[+7.24,-6.71,+7.38,-8.24,-2.41,-2.70,+6.05,+1.43,-0.71,-0.97,-4.39,+5.00,+5.00,+8.16,-0.26,+0.77,+4.81,-3.68,-4.01,-6.37,+0.58,+3.83,-7.47,+6.93,-6.38,-2.14,-0.94,-7.61,+6.36,+6.43,-3.34,-7.32,-6.23,+6.26,-2.35,-3.30,+4.55,-0.31,-1.82,-4.18,+3.52,+1.80,+2.39,-8.20,+5.48,+0.51,-7.97,+0.68,+5.33,-7.90,-7.96,+5.70,-6.66,+7.79,-5.27,-6.64,+4.25,-7.54]  Vuteg
[-4.51,-4.78,+2.63,-0.71,+2.57,-1.09,-6.36,-0.67,-3.62,-0.31,-1.00,-3.86,+7.15,+4.42,+8.08,-0.50,-2.98,+1.95,+5.79,-1.28,+7.15,+1.21,+0.95,-5.56,-0.42,+6.62,-1.90,-5.49,+6.72,+6.17,+1.62,-4.17,+7.60,-4.98,-0.67,+6.03,-5.99,+1.94,-1.80,+0.27,+1.48,-0.32,+1.88,-0.05,+1.54,+6.05,+0.08,-2.15,-2.68,+0.53,-4.50,-3.51,+0.79,+6.97,+6.54,+6.99,+8.13,+4.79]  Zop
[+7.82,+3.05,+4.90,-2.05,-5.90,+3.19,-1.36,+6.72,+4.26,+4.89,-0.94,+8.03,-7.57,-5.37,-0.68,-4.12,+3.66,+7.23,+6.15,-2.29,-8.05,-1.01,+2.99,+2.38,+1.78,-8.04,+6.28,+5.69,-7.04,-3.96,-6.29,-1.38,+7.34,-0.08,+5.79,-0.24,+3.01,+0.23,-1.93,-6.74,+4.24,+3.50,+4.63,+0.54,-0.62,+3.22,-6.46,-4.09,+1.29,+6.71,+0.40,+7.55,-7.59,+3.19,-5.83,+2.19,-2.24,-7.62]  viv
[+7.82,+3.05,+4.90,-2.05,-5.90,+3.19,-1.36,+6.72,+4.26,+4.89,-0.94,+8.03,-7.57,-5.37,-0.68,-4.12,+3.66,+7.23,+1.47,-2.29,-8.05,-1.01,+2.99,+2.38,+1.78,-8.04,+6.28,+5.69,-7.04,-3.96,-6.29,-1.38,+7.34,-0.08,+5.79,-0.24,+3.01,+0.23,-1.93,-6.74,+4.24,+3.50,+4.63,+0.54,-0.62,+3.22,-6.46,-4.09,+1.29,+6.71,+0.40,-3.60,+4.18,-4.45,+7.91,+5.30,+7.81,-1.33]  rakav
[-4.37,-6.70,+3.04,-5.90,-1.70,+0.35,+1.00,+7.64,-6.40,+3.70,+2.23,+5.93,+8.25,-0.77,+7.46,+2.70,+6.07,-6.24,-4.47,-4.96,+7.58,+7.39,-7.21,-5.04,+4.14,+3.17,-7.74,-3.15,-5.01,-6.22,+5.85,+5.34,+3.49,-2.09,-1.51,-0.44,-0.54,-8.05,-2.31,-7.18,+5.55,-5.22,+1.05,+5.04,-3.93,+5.00,+0.13,+7.53,-1.08,+1.15,-6.03,-1.92,+3.21,-5.52,-4.86,-7.41,-7.49,+4.53]  lemep
[+4.25,+1.47,+5.12,+3.16,-6.30,+3.43,-7.50,-1.79,+1.64,+4.42,+5.74,+0.77,-5.09,-2.41,-3.01,-7.60,+8.18,+0.74,-0.59,+4.92,+6.40,-7.80,-3.14,+4.67,+1.15,-1.37,+5.36,-1.18,+3.16,-4.73,+3.60,+6.28,-3.60,+7.81,-1.47,-7.43,-4.54,-6.28,-7.62,-7.32,-5.77,-0.42,+6.45,+3.43,+7.95,+4.92,+3.79,-6.79,-3.45,+3.24,-2.15,-4.05,+7.26,-3.64,+6.72,+3.54,-6.60,-1.96]  tem
[-4.67,-0.89,-5.26,+4.33,+4.18,+2.48,-2.47,+1.72,-0.08,+7.62,-0.41,-2.38,-6.03,-8.13,+5.51,-3.65,+0.24,-4.15,-6.11,+2.01,-8.06,+6.99,+1.44,+7.00,-6.87,-5.09,-7.56,-0.48,+4.76,+5.83,+6.44,-6.55,-2.01,+2.36,-2.58,+5.47,+1.75,-4.85,-7.64,-2.73,+0.63,-1.76,+0.90,+5.88,-1.14,+4.69,+2.56,+8.23,+4.72,+1.71,+5.81,-3.85,-2.00,-0.70,-4.91,+5.74,-2.84,-5.74]  Tigo
both Vuteg lemep:   [+5.00]
find: [+4.25,+1.47,+5.12,+3.16,-6.30,+3.43,-7.50,-1.79,+1.64,+4.42,+5.74,+0.77,-5.09,-2.41,-3.01,-7.60,+8.18,+0.74,-0.59,+4.92,+6.40,-7.80,-3.14,+4.67,+1.15,-1.37,+5.36,-1.18,+3.16,-4.73,+3.60,+6.28,-3.60,+7.81,-1.47,-7.43,-4.54,-6.28,-7.62,-7.32,-5.77,-0.42,+6.45,+3.43,+7.95,+4.92,+3.79,-6.79,-3.45,+3.24,-2.15,-4.05,+7.26,-3.64,+6.72,+3.54,-6.60,-1.96]  tem
find: [+7.82,+3.05,+4.90,-2.05,-5.90,+3.19,-1.36,+6.72,+4.26,+4.89,-0.94,+8.03,-7.57,-5.37,-0.68,-4.12,+3.66,+7.23,+6.15,-2.29,-8.05,-1.01,+2.99,+2.38,+1.78,-8.04,+6.28,+5.69,-7.04,-3.96,-6.29,-1.38,+7.34,-0.08,+5.79,-0.24,+3.01,+0.23,-1.93,-6.74,+4.24,+3.50,+4.63,+0.54,-0.62,+3.22,-6.46,-4.09,+1.29,+6.71,+0.40,+7.55,-7.59,+3.19,-5.83,+2.19,-2.24,-7.62]  viv
both viv Tigo:   [-0.08]
both viv Vuteg:   [-0.94]
find: [-4.51,-4.78,+2.63,-0.71,+2.57,-1.09,-6.36,-0.67,-3.62,-0.31,-1.00,-3.86,+7.15,+4.42,+8.08,-0.50,-2.98,+1.95,+5.79,-1.28,+7.15,+1.21,+0.95,-5.56,-0.42,+6.62,-1.90,-5.49,+6.72,+6.17,+1.62,-4.17,+7.60,-4.98,-0.67,+6.03,-5.99,+1.94,-1.80,+0.27,+1.48,-0.32,+1.88,-0.05,+1.54,+6.05,+0.08,-2.15,-2.68,+0.53,-4.50,-3.51,+0.79,+6.97,+6.54,+6.99,+8.13,+4.79]  Zop

[+2.02,+2.64,-1.76,+1.73,+1.75]  vit
[+2.02,+2.64,-1.76,+6.10,-2.55]  did
[+0.55,+1.74,-8.31,+7.72,-4.16]  mukev
[-2.87,+6.09,-6.91,+6.10,-7.91]  Zunu
find: [+2.02,+2.64,-1.76,+6.10,-2.55]  did
both Zunu did:   [+6.10]

[-8.95,+3.09,-0.30,+2.19,-7.72,-3.43,+0.42,+7.84,-0.39,-3.05,+1.65,+1.41,+3.41,-4.38,-7.65,-0.48,-1.99,-0.66,-3.75,-5.53,+3.34,-0.47,-4.41,-2.51,-6.25,+0.60,-1.19,+4.30,+3.96,-3.60,+5.61,+3.76,-5.06,-9.26,+1.22,-4.66,-4.42,-8.95,-2.06,-3.00,+3.53,+1.05,-3.00,-6.08,+6.69,+5.67,-3.24,-4.04,-0.89,-3.36,-2.43] = bigi
[-3.50,+2.42,+1.39,-3.06,-0.50,+3.77,-1.58,-8.20,+3.95,+2.18,-0.15,-1.01,+4.33,+1.66,+2.00,-3.05,+2.30,-4.84,-1.55,-2.78,-1.34,-7.17,-2.58,+3.25,-1.32,+5.19,+3.37,-2.81,-3.91,+1.55,-0.60,+1.21,-5.78,-4.70,-5.48,-3.56,+5.09,-0.71,+1.27,+3.25,+2.19,-3.18,+3.58,-0.37,+1.65,-0.30,-3.36,-2.45,-1.01,-2.45,-6.21] = sozam
[-8.95,+3.09,-0.30,-3.37,-7.72,-3.43,+0.42,+7.84,-0.39,-2.51,+1.65,+1.41,+3.41,-4.38,-7.65,-0.48,-1.99,-0.66,-7.84,-5.53,+3.02,-0.47,+3.91,-2.63,-6.25,+0.60,-1.19,+4.30,+3.96,-3.60,+5.61,+3.76,-5.06,-9.26,+1.22,-4.66,+7.02,+1.83,-2.06,-3.00,+3.53,-1.16,-3.00,-6.08,+6.69,+5.67,-3.24,-4.04,-0.89,+7.57,-2.43] = rudum
find: [-8.95,+3.09,-0.30,-3.37,-7.72,-3.43,+0.42,+7.84,-0.39,-2.51,+1.65,+1.41,+3.41,-4.38,-7.65,-0.48,-1.99,-0.66,-7.84,-5.53,+3.02,-0.47,+3.91,-2.63,-6.25,+0.60,-1.19,+4.30,+3.96,-3.60,+5.61,+3.76,-5.06,-9.26,+1.22,-4.66,+7.02,+1.83,-2.06,-3.00,+3.53,-1.16,-3.00,-6.08,+6.69,+5.67,-3.24,-4.04,-0.89,+7.57,-2.43]  rudum
find: [-3.50,+2.42,+1.39,-3.06,-0.50,+3.77,-1.58,-8.20,+3.95,+2.18,-0.15,-1.01,+4.33,+1.66,+2.00,-3.05,+2.30,-4.84,-1.55,-2.78,-1.34,-7.17,-2.58,+3.25,-1.32,+5.19,+3.37,-2.81,-3.91,+1.55,-0.60,+1.21,-5.78,-4.70,-5.48,-3.56,+5.09,-0.71,+1.27,+3.25,+2.19,-3.18,+3.58,-0.37,+1.65,-0.30,-3.36,-2.45,-1.01,-2.45,-6.21]  sozam

[-1.29,+0.39,+0.43,+0.39,+2.84,+4.71]  fezap
[+5.85,-0.98,-1.02,-1.23,+4.03,-1.87]  sido
[-3.16,-1.40,-1.32,-1.42,+4.61,+6.61]  Nime
[-3.33,+0.90,+0.96,+0.89,+2.36,+6.50]  Zem
[-1.57,-4.39,-1.24,-4.38,+7.48,+5.49]  timis
[+5.26,+0.43,+2.89,+0.42,+6.50,-0.99]  taze
[-3.33,+2.91,-1.25,+2.89,+0.38,+2.90]  ragi
[+4.78,+4.44,+4.35,+4.44,-1.24,-1.44]  Fivu
[+7.17,+3.96,+3.84,+3.95,-1.24,-3.64]  kilu
[+2.67,+6.50,-3.32,+5.06,-1.78,+0.48]  gopus
both fezap taze:   [+0.43]
both ragi taze:   [+2.89]
both Fivu kilu:   [-1.24]
both Zem gopus:   [+6.50]
both Fivu timis:   [-1.24]
both Zem ragi:   [-3.33]

[+7.33,-5.90,-1.56,-5.08,-2.54,-5.80,-2.85,+5.82,-0.07] = sezo
[+3.66,-1.43,-3.23,+2.31,-7.55,-3.43,+3.24,+6.14,-1.22] = tudig
[+5.97,+2.67,-0.12,-3.15,-5.12,+5.82,-2.76,+4.66,-1.20] = Suz
[+8.21,+2.94,+2.95,+4.36,+0.28,-5.86,+3.46,-0.84,+1.59] = Luk
[+2.76,+0.86,+5.69,+0.08,+5.81,-3.61,-3.20,+3.27,+0.56] = zagal
[-3.56,-2.66,-6.98,+4.09,+2.45,+0.35,+1.68,+8.21,-2.88] = zuz
[+4.61,-9.37,+1.66,-4.18,+1.68,-3.80,+3.01,+2.94,+8.22] = sesa
[+4.04,-4.95,-2.25,-3.80,-3.48,+2.34,-1.43,+4.16,+4.12] = rami
[+2.24,-5.48,+4.40,-5.11,-4.34,+1.87,-0.29,+2.70,+4.13] = nagum
[+7.07,-3.14,+4.38,+2.16,+1.26,+3.07,-3.08,-2.36,-0.95] = volam
[+2.24,+3.75,+5.06,-0.67,-0.52,+2.38,-3.58,-0.25,+2.99] = kori
[+4.33,+3.03,+1.50,+3.54,-6.26,+0.70,+5.35,+4.61,-2.78] = Sefe
both sesa Luk:   [+2.94]
both sesa Sefe:   [+4.61]
both sezo Suz:   [+5.82]
both zuz Luk:   [+8.21]
both zuz sesa:   [+1.68]

